Below are the code and all the weights of a small trained network. Each question names an input and a class and asks about switching units off, where a switched-off unit gives its printed mean instead of its output.

import numpy as np


def w(rows, s, z=0):
    codes = np.array(rows[::2]) - 128.0
    scale = np.full(codes.shape[1], s)
    scale[-1] = z or s
    return codes * scale


def f(y):
    return np.maximum(y, 0)


def log_softmax(a):
    a = a - a.max(-1, keepdims=True)
    return a - np.log(np.exp(a).sum(-1, keepdims=True))


def net(x, mask):
    res = np.array(x, float).reshape(1, 8) / 4 @ E
    y = f(res @ A[0][:, :-1].T + A[0][:, -1])
    res = res + np.where(mask, y, B[0][:, -1]) @ B[0][:, :-1]
    return log_softmax(res[-1] @ U[:, :-1].T + U[:, -1])


A, B = {}, {}
E = w([
[130,102,124,121,169],'x0',
[178,204,245,128,205],'x1',
[111,127,142,136,126],'x2',
[128,123,130,126,139],'x3',
[119,123,127,110,146],'x4',
[126,144,137,179,100],'x5',
[152,97,124,122,152],'x6',
[140,178,83,76,136],'x7',
],0.012)
A[0] = w([
[133,108,130,4,171,110],'N1',
[123,217,104,90,64,179],'N2',
[127,213,78,71,129,78],'N3',
[89,132,75,88,159,133],'N4',
[98,123,94,126,81,3],'N5',
[72,76,32,135,78,94],'N6',
[143,182,129,87,102,14],'N7',
[89,157,73,119,145,134],'N8',
],0.011,0.0058)
B[0] = w([
[73,148,176,247,45,180],'N1',
[90,104,84,163,64,191],'N2',
[169,103,124,114,179,173],'N3',
[176,79,91,175,227,174],'N4',
[59,217,142,60,111,158],'N5',
[141,255,244,74,69,249],'N6',
[129,173,179,122,133,141],'N7',
[201,123,167,185,118,166],'N8',
],0.009,0.013)
U = w([
[122,162,120,15,161,3],'0',
[5,1,2,171,45,253],'1',
],0.0046,0.0031)

Each question gives the input, the list of numbers given to net, and the class t.
The units are the neurons (one row each of A and B). Each row of codes is followed by its name. A weight is (code - 128) times the scale printed after its matrix; where a second scale follows, it is the last column's (A, B and U).
mask holds one flag per neuron, in row order. A switched-off neuron (its flag False) gives its mean, the last column of its row in B, instead of its output. The means were averaged over made-up inputs and are rounded, as every weight is.
A unit's drop is (log p(t) with every unit on - log p(t) with that unit switched off) / (log p(t) with every unit on - log p(t) with every unit switched off).
The circuit of an input: a set's keep is (log p(t) with only the set's units on - log p(t) with every unit switched off) / (log p(t) with every unit on - log p(t) with every unit switched off). Starting from all 8 units, units are removed one at a time, each time the one whose removal leaves the highest keep (on an exact tie, the one counted first), for as long as the keep stays at least 0.8.
circuit, biggest first: the units of the circuit, biggest drop first
most important unit: the unit with the biggest drop
top k neurons: the k neurons with the biggest drops, biggest first
drop of u: that unit's drop, to one decimal
input [-3,1,-8,2,-4,7,-1,3], class 1: top 2 neurons => N6, N2
input [3,5,5,-5,6,-6,-3,6], class 1: most important unit => N1
input [5,7,0,3,8,-8,-6,-8], class 1: circuit, biggest first => N6, N1
input [6,3,4,-2,-6,-8,0,-4], class 1: top 2 neurons => N6, N1
input [4,0,-6,-2,-4,8,3,8], class 1: top 2 neurons => N6, N2
input [-2,0,-5,-2,5,1,7,6], class 1: top 2 neurons => N6, N1
input [0,-2,2,-1,6,-3,-5,8], class 1: top 2 neurons => N2, N1
input [8,-7,0,-2,0,-5,6,2], class 0: top 2 neurons => N6, N2
input [-4,5,-3,1,-1,7,-5,-2], class 1: drop of N2 => 0.1
input [8,-6,-4,2,6,5,2,2], class 0: drop of N6 => 0.6
input [-3,-8,-1,8,3,7,7,1], class 0: drop of N5 => 0.0
